Below are the code and all the weights of a small trained network. Each question names an input and a class and asks about switching units off, where a switched-off unit gives its printed mean instead of its output.

import numpy as np


def w(rows, s, z=0):
    codes = np.array(rows[::2]) - 128.0
    scale = np.full(codes.shape[1], s)
    scale[-1] = z or s
    return codes * scale


def norm(h):
    return h / np.sqrt((h * h).mean(-1, keepdims=True) + 1e-5)


def f(y):
    return np.maximum(y, 0)


def log_softmax(a):
    a = a - a.max(-1, keepdims=True)
    return a - np.log(np.exp(a).sum(-1, keepdims=True))


def net(x, mask):
    res = np.array(x, float).reshape(1, 2) / 4 @ E
    u = 0
    for l in range(3):
        y = f(norm(res) @ A[l][:, :-1].T + A[l][:, -1])
        res = res + np.where(mask[u : u + 5], y, B[l][:, -1]) @ B[l][:, :-1]
        u += 5
    return log_softmax(norm(res)[-1] @ U[:, :-1].T + U[:, -1])


A, B = {}, {}
E = w([
[119,169,182,81,185,43,135,99,118,11],'x0',
[1,104,101,90,107,83,79,166,30,126],'x1',
],0.0084)
A[0] = w([
[65,96,37,167,80,181,65,175,89,121,97],'0.n1',
[141,136,1,150,77,198,101,223,100,197,2],'0.n2',
[69,123,82,108,46,217,136,123,143,182,41],'0.n3',
[225,43,76,158,137,246,125,174,87,174,85],'0.n4',
[180,158,107,144,126,147,162,76,146,163,109],'0.n5',
],0.0064,0.0039)
B[0] = w([
[15,64,41,36,77,58,138,16,111,136,247],'0.n1',
[207,60,171,32,186,131,254,240,161,113,251],'0.n2',
[124,88,232,64,208,130,163,121,136,155,219],'0.n3',
[111,239,127,123,62,164,98,155,83,120,253],'0.n4',
[129,105,33,188,150,21,78,220,71,232,190],'0.n5',
],0.0085,0.0069)
A[1] = w([
[116,125,147,160,114,161,123,118,78,129,60],'1.n1',
[131,52,131,138,177,109,152,198,200,145,165],'1.n2',
[60,2,152,124,36,98,141,139,105,170,8],'1.n3',
[73,128,140,123,184,149,167,93,98,75,153],'1.n4',
[117,144,66,72,78,116,144,170,116,171,131],'1.n5',
],0.0086,0.0017)
B[1] = w([
[178,195,164,164,205,89,177,132,82,169,128],'1.n1',
[116,167,193,41,254,105,96,86,167,130,198],'1.n2',
[191,85,95,129,142,206,56,22,89,135,253],'1.n3',
[102,150,164,119,29,170,143,140,219,155,213],'1.n4',
[96,168,135,226,119,130,177,146,67,101,254],'1.n5',
],0.0095,0.0078)
A[2] = w([
[118,64,93,98,225,96,143,128,127,131,61],'2.n1',
[194,153,135,167,185,83,170,160,120,162,243],'2.n2',
[149,104,123,57,225,57,142,88,113,151,5],'2.n3',
[150,202,50,211,83,104,57,162,177,144,166],'2.n4',
[119,52,170,11,155,162,150,255,115,151,201],'2.n5',
],0.0086,0.0022)
B[2] = w([
[246,92,120,106,147,176,98,72,179,94,182],'2.n1',
[33,89,26,216,105,96,93,153,148,122,216],'2.n2',
[155,158,113,127,203,170,116,81,117,95,207],'2.n3',
[202,124,198,32,85,106,118,97,109,83,172],'2.n4',
[174,133,220,130,155,186,182,117,155,159,255],'2.n5',
],0.012,0.009)
U = w([
[222,118,202,62,186,210,197,94,81,168,184],'0',
[175,150,69,167,242,84,92,110,198,74,3],'1',
[140,181,156,208,128,168,212,251,127,208,172],'2',
[127,214,239,73,61,84,175,171,219,88,149],'3',
[167,155,64,194,8,39,91,191,79,132,86],'4',
[54,96,85,89,71,117,87,92,36,121,159],'5',
],0.012,0.0018)

Each question gives the input, the list of numbers given to net, and the class t.
The units are the neurons (one row each of A and B). Each row of codes is followed by its name. A weight is (code - 128) times the scale printed after its matrix; where a second scale follows, it is the last column's (A, B and U).
mask holds one flag per neuron, layer by layer. A switched-off neuron (its flag False) gives its mean, the last column of its row in B, instead of its output. The means were averaged over made-up inputs and are rounded, as every weight is.
A unit's drop is (log p(t) with every unit on - log p(t) with that unit switched off) / (log p(t) with every unit on - log p(t) with every unit switched off).
The circuit of an input: a set's keep is (log p(t) with only the set's units on - log p(t) with every unit switched off) / (log p(t) with every unit on - log p(t) with every unit switched off). Starting from the 12 units with the biggest drops (on a tie, the unit counted first), units are removed one at a time, each time the one whose removal leaves the highest keep (on an exact tie, the one counted first), for as long as the keep stays at least 0.8.
units of the circuit, in order: the units of the circuit, biggest drop first
most important unit: the unit with the biggest drop
k most important neurons: the k neurons with the biggest drops, biggest first
k most important neurons of layer l: the k neurons of layer l with the biggest drops, biggest first
drop of u: that unit's drop, to one decimal
input [7,-6], class 1: most important unit -> 0.n4
input [6,-2], class 3: 2 most important neurons -> 0.n2, 0.n5
input [0,-6], class 4: 3 most important neurons -> 0.n2, 0.n3, 2.n2
input [-6,-3], class 2: units of the circuit, in order -> 0.n4, 1.n5
input [6,4], class 3: units of the circuit, in order -> 0.n1, 1.n3
input [8,1], class 3: 2 most important neurons -> 0.n2, 1.n4
input [4,3], class 3: 3 most important neurons of layer 0 -> 0.n1, 0.n2, 0.n5
input [-3,8], class 0: 2 most important neurons of layer 2 -> 2.n2, 2.n1
input [1,1], class 3: 2 most important neurons -> 0.n5, 0.n1
input [8,7], class 3: 3 most important neurons -> 0.n1, 1.n3, 1.n4
input [4,4], class 3: 4 most important neurons -> 0.n1, 0.n5, 0.n2, 1.n3
input [8,-6], class 1: 2 most important neurons of layer 0 -> 0.n4, 0.n1
input [1,0], class 3: 3 most important neurons -> 0.n5, 0.n1, 0.n2
input [6,5], class 3: most important neuron of layer 1 -> 1.n3
input [-1,-1], class 2: 3 most important neurons -> 0.n4, 0.n1, 0.n2
input [-5,-6], class 2: 2 most important neurons of layer 0 -> 0.n1, 0.n4
input [2,2], class 3: 4 most important neurons -> 0.n1, 0.n2, 0.n5, 1.n4
input [4,5], class 5: 2 most important neurons -> 0.n2, 0.n3
input [-5,-5], class 2: 2 most important neurons -> 0.n4, 0.n1
input [4,-4], class 1: 2 most important neurons -> 0.n4, 0.n2
input [4,2], class 3: most important unit -> 0.n1
input [1,-6], class 1: 2 most important neurons of layer 0 -> 0.n4, 0.n1
input [-1,-3], class 4: drop of 2.n4 -> 0.0
